Below is a small trained network, with its code and all its weights. Each question gives an input and a class and asks what happens when units are switched off, that is, made to give their printed mean instead of their output.

import numpy as np


def w(rows, s, z=0):
    codes = np.array(rows[::2]) - 128.0
    scale = np.full(codes.shape[1], s)
    scale[-1] = z or s
    return codes * scale


def norm(h):
    return h / np.sqrt((h * h).mean(-1, keepdims=True) + 1e-5)


def f(y):
    return np.maximum(y, 0)


def log_softmax(a):
    a = a - a.max(-1, keepdims=True)
    return a - np.log(np.exp(a).sum(-1, keepdims=True))


def net(x, mask):
    res = np.array(x, float).reshape(1, 5) / 4 @ E
    u = 0
    for l in range(3):
        y = f(norm(res) @ A[l][:, :-1].T + A[l][:, -1])
        res = res + np.where(mask[u : u + 16], y, B[l][:, -1]) @ B[l][:, :-1]
        u += 16
    return log_softmax(norm(res)[-1] @ U[:, :-1].T + U[:, -1])


A, B = {}, {}
E = w([
[160,187,128,165,64,178,41,106,169,112,118,109],'x0',
[95,100,158,97,81,149,185,117,253,58,116,116],'x1',
[40,154,191,91,157,51,115,79,121,124,138,130],'x2',
[131,154,90,144,64,41,115,84,57,56,80,131],'x3',
[129,204,129,113,69,177,168,91,91,112,9,126],'x4',
],0.0068)
A[0] = w([
[145,110,122,147,2,143,108,129,234,29,116,96,132],'0.n0',
[139,133,101,193,140,69,27,141,89,138,175,148,135],'0.n1',
[176,136,116,180,99,138,85,197,148,129,149,127,2],'0.n2',
[245,175,73,223,32,216,90,173,127,160,105,108,117],'0.n3',
[144,149,122,128,176,156,119,149,82,165,128,106,97],'0.n4',
[137,188,125,121,110,87,147,73,72,79,80,119,72],'0.n5',
[142,151,135,155,86,145,82,101,171,88,179,94,58],'0.n6',
[113,164,123,112,44,156,112,108,201,91,113,80,95],'0.n7',
[134,139,76,94,113,105,188,130,44,146,68,189,103],'0.n8',
[152,96,137,131,188,186,119,195,161,168,161,138,139],'0.n9',
[63,251,205,85,134,146,95,51,80,158,38,129,142],'0.n10',
[231,51,84,152,161,245,176,239,149,179,133,139,115],'0.n11',
[105,43,113,101,195,94,174,175,167,118,178,149,92],'0.n12',
[140,100,132,99,184,108,134,148,68,174,126,159,129],'0.n13',
[152,121,61,206,140,55,9,130,62,126,199,162,128],'0.n14',
[152,120,187,109,206,175,110,212,148,217,195,100,117],'0.n15',
],0.0073,0.0093)
B[0] = w([
[133,119,221,232,82,149,133,51,169,109,101,181,225],'0.n0',
[175,156,188,63,117,137,52,86,85,126,149,182,217],'0.n1',
[130,110,80,172,74,58,82,158,138,75,169,117,137],'0.n2',
[127,148,85,209,102,183,162,89,206,2,130,149,254],'0.n3',
[132,117,146,168,112,95,103,72,120,133,117,89,159],'0.n4',
[88,100,131,135,111,118,106,193,128,206,111,125,171],'0.n5',
[108,158,146,160,155,107,110,78,165,141,100,91,149],'0.n6',
[106,118,136,146,155,145,108,108,94,114,134,211,185],'0.n7',
[61,110,110,187,151,91,189,104,85,135,96,161,186],'0.n8',
[110,118,123,115,155,134,151,97,143,196,154,118,221],'0.n9',
[180,211,197,104,93,122,130,152,124,139,142,45,241],'0.n10',
[203,127,221,27,178,146,200,198,89,158,130,77,253],'0.n11',
[137,102,129,113,164,73,178,156,163,69,167,112,214],'0.n12',
[87,142,110,162,152,132,160,69,156,112,101,150,195],'0.n13',
[195,154,165,86,131,163,11,67,41,115,204,181,244],'0.n14',
[80,110,101,141,190,121,138,85,155,193,181,127,235],'0.n15',
],0.0084)
A[1] = w([
[120,118,93,111,140,123,94,127,107,116,140,144,111],'1.n0',
[99,126,16,101,105,132,113,184,191,106,133,142,33],'1.n1',
[119,148,139,106,92,127,111,118,158,94,110,130,102],'1.n2',
[105,115,100,145,88,114,136,149,115,131,98,134,112],'1.n3',
[66,94,47,141,126,152,36,213,152,115,122,161,21],'1.n4',
[71,107,7,129,160,115,72,169,207,132,85,118,20],'1.n5',
[137,124,113,122,133,118,121,118,111,115,146,118,116],'1.n6',
[142,161,31,140,93,167,43,223,123,136,100,174,20],'1.n7',
[114,139,22,140,38,150,46,242,166,166,138,99,21],'1.n8',
[123,120,140,99,143,110,134,147,141,108,137,141,114],'1.n9',
[115,119,118,141,78,115,137,139,124,124,91,139,100],'1.n10',
[154,135,130,167,99,139,119,137,114,118,113,138,113],'1.n11',
[113,101,25,165,152,75,107,223,184,157,78,75,4],'1.n12',
[131,110,127,142,141,129,133,144,163,135,141,100,125],'1.n13',
[152,153,114,140,122,154,115,132,119,112,117,131,92],'1.n14',
[120,133,121,128,89,115,124,148,114,118,88,115,119],'1.n15',
],0.02)
B[1] = w([
[103,99,124,111,149,141,123,146,129,135,89,170,193],'1.n0',
[156,147,154,136,123,104,138,101,96,81,104,227,128],'1.n1',
[124,136,134,157,126,104,144,106,116,104,170,141,224],'1.n2',
[95,107,112,149,156,136,135,115,166,167,133,125,162],'1.n3',
[117,89,111,49,193,76,109,105,200,122,144,106,128],'1.n4',
[63,152,196,150,105,107,184,44,194,31,79,87,128],'1.n5',
[121,133,126,118,129,122,113,135,118,125,138,152,182],'1.n6',
[146,109,249,130,138,19,200,209,142,99,61,126,131],'1.n7',
[152,175,121,156,204,90,122,87,107,171,93,181,128],'1.n8',
[140,138,100,140,130,115,120,138,113,123,148,106,216],'1.n9',
[116,125,153,157,152,135,116,80,128,146,141,131,177],'1.n10',
[127,125,94,144,123,143,154,124,148,110,161,129,255],'1.n11',
[131,190,78,128,80,119,250,167,154,62,76,21,128],'1.n12',
[110,135,92,103,140,138,148,157,156,144,114,115,244],'1.n13',
[109,137,112,134,110,120,162,135,112,91,156,113,189],'1.n14',
[118,142,134,126,132,152,121,115,145,168,133,116,176],'1.n15',
],0.018,0.0047)
A[2] = w([
[129,102,147,131,125,149,120,138,187,64,145,158,125],'2.n0',
[127,164,144,138,68,140,100,109,161,45,86,130,61],'2.n1',
[175,150,83,169,77,183,103,106,108,92,150,105,64],'2.n2',
[162,118,73,117,150,102,60,126,87,108,169,155,118],'2.n3',
[162,74,133,126,67,183,139,146,154,50,64,173,71],'2.n4',
[128,69,105,104,168,115,148,133,131,72,178,168,153],'2.n5',
[132,160,185,74,115,103,94,146,131,137,92,99,99],'2.n6',
[100,64,99,116,4,116,65,203,110,139,59,142,2],'2.n7',
[141,171,76,158,75,162,94,117,139,90,105,129,70],'2.n8',
[182,119,129,173,35,121,83,113,144,79,153,118,80],'2.n9',
[110,118,64,153,138,130,144,97,91,89,82,174,105],'2.n10',
[129,90,113,167,109,103,198,161,145,42,83,111,139],'2.n11',
[92,103,124,158,118,161,79,114,207,150,168,171,84],'2.n12',
[123,161,133,155,130,115,135,130,140,163,132,52,144],'2.n13',
[101,96,48,149,91,101,102,230,177,114,103,61,27],'2.n14',
[131,176,134,102,84,145,124,136,100,142,80,110,100],'2.n15',
],0.012,0.0092)
B[2] = w([
[109,142,125,170,94,86,135,109,53,121,74,111,208],'2.n0',
[127,207,80,145,64,106,183,121,84,42,230,143,197],'2.n1',
[99,152,135,156,86,57,207,151,139,34,206,147,199],'2.n2',
[119,113,134,128,116,181,80,127,122,111,113,211,218],'2.n3',
[254,127,178,102,138,232,126,171,110,103,113,236,171],'2.n4',
[93,125,68,121,52,153,98,189,158,78,99,110,254],'2.n5',
[197,147,135,95,73,116,131,162,96,109,121,148,155],'2.n6',
[175,152,176,59,74,67,120,118,119,70,171,187,128],'2.n7',
[136,142,85,127,109,118,161,135,148,72,144,82,175],'2.n8',
[172,192,192,143,118,74,200,76,165,100,219,78,213],'2.n9',
[56,118,61,159,89,146,122,144,172,77,137,164,161],'2.n10',
[172,93,177,141,111,92,1,139,124,117,48,95,205],'2.n11',
[55,154,89,190,137,72,112,51,78,212,47,144,193],'2.n12',
[113,107,50,124,107,105,136,137,162,142,115,95,212],'2.n13',
[208,124,225,153,74,168,149,99,143,53,118,84,134],'2.n14',
[149,153,108,107,92,120,182,160,111,146,118,83,148],'2.n15',
],0.01,0.0081)
U = w([
[34,105,101,218,176,98,180,44,162,210,71,112,200],'0',
[174,204,171,187,51,122,164,74,108,13,197,139,197],'1',
[144,90,39,12,222,167,194,223,230,207,209,29,75],'2',
[42,41,16,84,157,139,60,162,96,65,145,244,62],'3',
[163,202,130,24,58,98,168,190,21,216,77,64,68],'4',
[149,55,125,112,97,34,112,213,176,58,60,17,72],'5',
[207,126,235,37,174,138,4,79,26,202,187,206,103],'6',
[218,50,182,155,132,225,169,190,138,79,24,175,2],'7',
],0.014,0.0063)

Each question gives the input, the list of numbers given to net, and the class t.
The units are the neurons (one row each of A and B). Each row of codes is followed by its name. A weight is (code - 128) times the scale printed after its matrix; where a second scale follows, it is the last column's (A, B and U).
mask holds one flag per neuron, layer by layer. A switched-off neuron (its flag False) gives its mean, the last column of its row in B, instead of its output. The means were averaged over made-up inputs and are rounded, as every weight is.
A unit's drop is (log p(t) with every unit on - log p(t) with that unit switched off) / (log p(t) with every unit on - log p(t) with every unit switched off).
most important unit: the unit with the biggest drop
top k neurons: the k neurons with the biggest drops, biggest first
k most important neurons of layer l: the k neurons of layer l with the biggest drops, biggest first
drop when u is switched off: that unit's drop, to one decimal
input [-8,5,1,7,-4], class 5: most important unit : 0.n14
input [-7,3,1,2,2], class 5: top 2 neurons : [0.n12, 2.n11]
input [-7,-5,7,-7,8], class 4: 2 most important neurons of layer 0 : [0.n10, 0.n3]
input [-8,-3,1,2,1], class 3: top 2 neurons : [2.n10, 0.n0]
input [0,8,8,3,-6], class 5: top 2 neurons : [0.n14, 0.n1]
input [1,-5,2,-5,6], class 4: top 2 neurons : [0.n10, 0.n0]
input [-6,-3,-4,1,-5], class 6: top 3 neurons : [0.n14, 0.n11, 0.n3]
input [0,-3,3,-2,-6], class 6: top 2 neurons : [0.n14, 0.n1]
input [-4,-2,8,1,-4], class 3: top 2 neurons : [0.n11, 2.n5]
input [-7,-3,2,-4,2], class 0: 2 most important neurons of layer 0 : [0.n13, 0.n8]
input [2,-5,6,7,5], class 4: 3 most important neurons of layer 0 : [0.n3, 0.n5, 0.n10]
input [-8,-5,6,-8,8], class 0: 2 most important neurons of layer 0 : [0.n11, 0.n13]
input [-3,8,-1,4,3], class 0: top 2 neurons : [0.n14, 0.n11]
input [3,6,-7,-6,2], class 7: top neuron : [0.n11]
input [-8,4,7,-2,5], class 5: 3 most important neurons of layer 0 : [0.n14, 0.n11, 0.n1]
input [2,5,7,-1,-6], class 5: top 2 neurons : [0.n12, 0.n14]
input [1,-6,-3,-6,-6], class 6: 2 most important neurons of layer 0 : [0.n14, 0.n1]
input [2,-2,-8,-3,0], class 7: top 2 neurons : [0.n3, 0.n11]
input [-2,0,4,5,-6], class 3: 2 most important neurons of layer 0 : [0.n10, 0.n11]
input [-3,4,8,-3,-3], class 2: top 2 neurons : [0.n3, 0.n0]
input [-2,-4,-4,-6,6], class 2: top neuron : [0.n11]
input [-8,-8,7,0,4], class 4: 2 most important neurons of layer 0 : [0.n10, 0.n3]
input [0,0,4,0,6], class 4: drop when 0.n10 is switched off : 0.9
input [-4,7,0,-5,3], class 5: drop when 2.n11 is switched off : 0.2
input [-7,-8,-1,6,-3], class 3: drop when 0.n10 is switched off : 0.2
